Below is a small trained network, with its code and all its weights. Each question gives an input and a class and asks what happens when units are switched off, that is, made to give their printed mean instead of their output.

import numpy as np


def w(rows, s, z=0):
    codes = np.array(rows[::2]) - 128.0
    scale = np.full(codes.shape[1], s)
    scale[-1] = z or s
    return codes * scale


def norm(h):
    return h / np.sqrt((h * h).mean(-1, keepdims=True) + 1e-5)


def f(y):
    return np.maximum(y, 0)


def log_softmax(a):
    a = a - a.max(-1, keepdims=True)
    return a - np.log(np.exp(a).sum(-1, keepdims=True))


def net(x, mask):
    res = np.array(x, float).reshape(1, 5) / 4 @ E
    u = 0
    for l in range(2):
        y = f(norm(res) @ A[l][:, :-1].T + A[l][:, -1])
        res = res + np.where(mask[u : u + 15], y, B[l][:, -1]) @ B[l][:, :-1]
        u += 15
    return log_softmax(norm(res)[-1] @ U[:, :-1].T + U[:, -1])


A, B = {}, {}
E = w([
[128,128,128],'x0',
[100,70,253],'x1',
[209,198,166],'x2',
[228,43,152],'x3',
[126,128,128],'x4',
],0.0031)
A[0] = w([
[245,157,167,125],'0.n0',
[164,81,60,121],'0.n1',
[173,229,254,19],'0.n2',
[186,95,146,87],'0.n3',
[169,173,160,158],'0.n4',
[188,68,117,159],'0.n5',
[138,146,83,55],'0.n6',
[68,194,142,87],'0.n7',
[79,92,117,43],'0.n8',
[60,189,129,226],'0.n9',
[202,188,131,1],'0.n10',
[76,180,121,46],'0.n11',
[193,199,180,177],'0.n12',
[105,99,222,231],'0.n13',
[169,209,61,32],'0.n14',
],0.0082,0.0036)
B[0] = w([
[150,153,132,236],'0.n0',
[105,123,65,185],'0.n1',
[79,223,2,214],'0.n2',
[138,114,182,175],'0.n3',
[153,160,129,198],'0.n4',
[119,95,100,212],'0.n5',
[78,140,165,145],'0.n6',
[136,107,99,184],'0.n7',
[150,192,169,144],'0.n8',
[74,175,182,242],'0.n9',
[174,33,120,163],'0.n10',
[189,96,109,159],'0.n11',
[161,177,118,241],'0.n12',
[73,163,155,254],'0.n13',
[142,78,219,188],'0.n14',
],0.0076,0.0046)
A[1] = w([
[147,4,4,94],'1.n0',
[89,4,128,139],'1.n1',
[86,127,47,90],'1.n2',
[80,171,119,126],'1.n3',
[2,173,129,169],'1.n4',
[220,114,74,4],'1.n5',
[210,98,73,74],'1.n6',
[149,2,224,169],'1.n7',
[109,40,175,28],'1.n8',
[204,76,13,66],'1.n9',
[181,187,169,96],'1.n10',
[216,236,25,136],'1.n11',
[151,153,64,95],'1.n12',
[125,208,93,143],'1.n13',
[212,196,98,98],'1.n14',
],0.0075,0.0037)
B[1] = w([
[70,222,230,181],'1.n0',
[120,182,64,168],'1.n1',
[141,130,91,156],'1.n2',
[182,98,121,186],'1.n3',
[160,77,105,255],'1.n4',
[219,117,8,147],'1.n5',
[177,188,2,156],'1.n6',
[144,78,69,170],'1.n7',
[165,45,55,140],'1.n8',
[145,220,100,171],'1.n9',
[143,186,182,176],'1.n10',
[118,66,190,235],'1.n11',
[59,90,130,154],'1.n12',
[139,103,127,204],'1.n13',
[116,52,163,189],'1.n14',
],0.0071,0.0061)
U = w([
[114,4,46,197],'0',
[102,234,78,239],'1',
[195,139,249,159],'2',
[254,121,96,50],'3',
[25,58,199,4],'4',
],0.015,0.0033)

Each question gives the input, the list of numbers given to net, and the class t.
The units are the neurons (one row each of A and B). Each row of codes is followed by its name. A weight is (code - 128) times the scale printed after its matrix; where a second scale follows, it is the last column's (A, B and U).
mask holds one flag per neuron, layer by layer. A switched-off neuron (its flag False) gives its mean, the last column of its row in B, instead of its output. The means were averaged over made-up inputs and are rounded, as every weight is.
A unit's drop is (log p(t) with every unit on - log p(t) with that unit switched off) / (log p(t) with every unit on - log p(t) with every unit switched off).
The circuit of an input: a set's keep is (log p(t) with only the set's units on - log p(t) with every unit switched off) / (log p(t) with every unit on - log p(t) with every unit switched off). Starting from the 12 units with the biggest drops (on a tie, the unit counted first), units are removed one at a time, each time the one whose removal leaves the highest keep (on an exact tie, the one counted first), for as long as the keep stays at least 0.8.
units of the circuit, in order: the units of the circuit, biggest drop first
most important unit: the unit with the biggest drop
top k neurons: the k neurons with the biggest drops, biggest first
top k neurons in layer l: the k neurons of layer l with the biggest drops, biggest first
drop when u is switched off: that unit's drop, to one decimal
input [-1,-7,6,0,-8], class 2: most important unit => 0.n14
input [-4,5,6,0,-7], class 1: top 3 neurons => [0.n2, 0.n13, 0.n14]
input [3,-8,1,-1,5], class 2: top 4 neurons => [0.n14, 0.n2, 0.n5, 0.n13]
input [5,-3,-1,-4,0], class 0: units of the circuit, in order => [0.n13, 1.n11]
input [6,-2,-7,1,6], class 1: units of the circuit, in order => [0.n13, 0.n2, 1.n0, 1.n1]
input [5,-7,1,-3,2], class 2: units of the circuit, in order => [0.n14, 0.n2]
input [-7,1,4,0,-6], class 1: top 4 neurons => [0.n2, 0.n12, 0.n14, 1.n4]
input [2,0,1,-5,4], class 2: units of the circuit, in order => [0.n2, 0.n11]
input [2,7,2,0,8], class 1: top 3 neurons => [0.n13, 0.n2, 1.n11]
input [-2,0,8,-6,-7], class 2: top 2 neurons in layer 1 => [1.n11, 1.n14]
input [-5,-1,-1,-5,7], class 0: top 2 neurons => [1.n4, 1.n0]
input [4,0,-7,4,-6], class 1: top 3 neurons in layer 0 => [0.n9, 0.n14, 0.n1]
input [-6,7,-2,1,-1], class 0: top 3 neurons in layer 0 => [0.n9, 0.n2, 0.n12]
input [2,5,2,-3,-7], class 1: units of the circuit, in order => [0.n2]
input [-4,8,4,0,-1], class 1: top 2 neurons => [0.n13, 0.n2]
input [-1,-4,0,7,3], class 1: top 4 neurons => [1.n0, 0.n1, 1.n9, 0.n5]
input [-4,0,-6,8,-4], class 1: top 2 neurons => [1.n0, 0.n9]
input [2,0,-6,-8,1], class 0: top 2 neurons in layer 1 => [1.n4, 1.n0]
input [2,-4,-3,-4,2], class 0: drop when 1.n2 is switched off => 0.0
input [-4,1,-1,1,7], class 0: top neuron => [0.n9]
input [-1,-1,4,-5,8], class 2: drop when 0.n9 is switched off => 0.1
input [7,-3,-3,2,8], class 1: drop when 1.n0 is switched off => 0.3
input [-4,-1,8,-6,8], class 2: drop when 1.n11 is switched off => 0.3
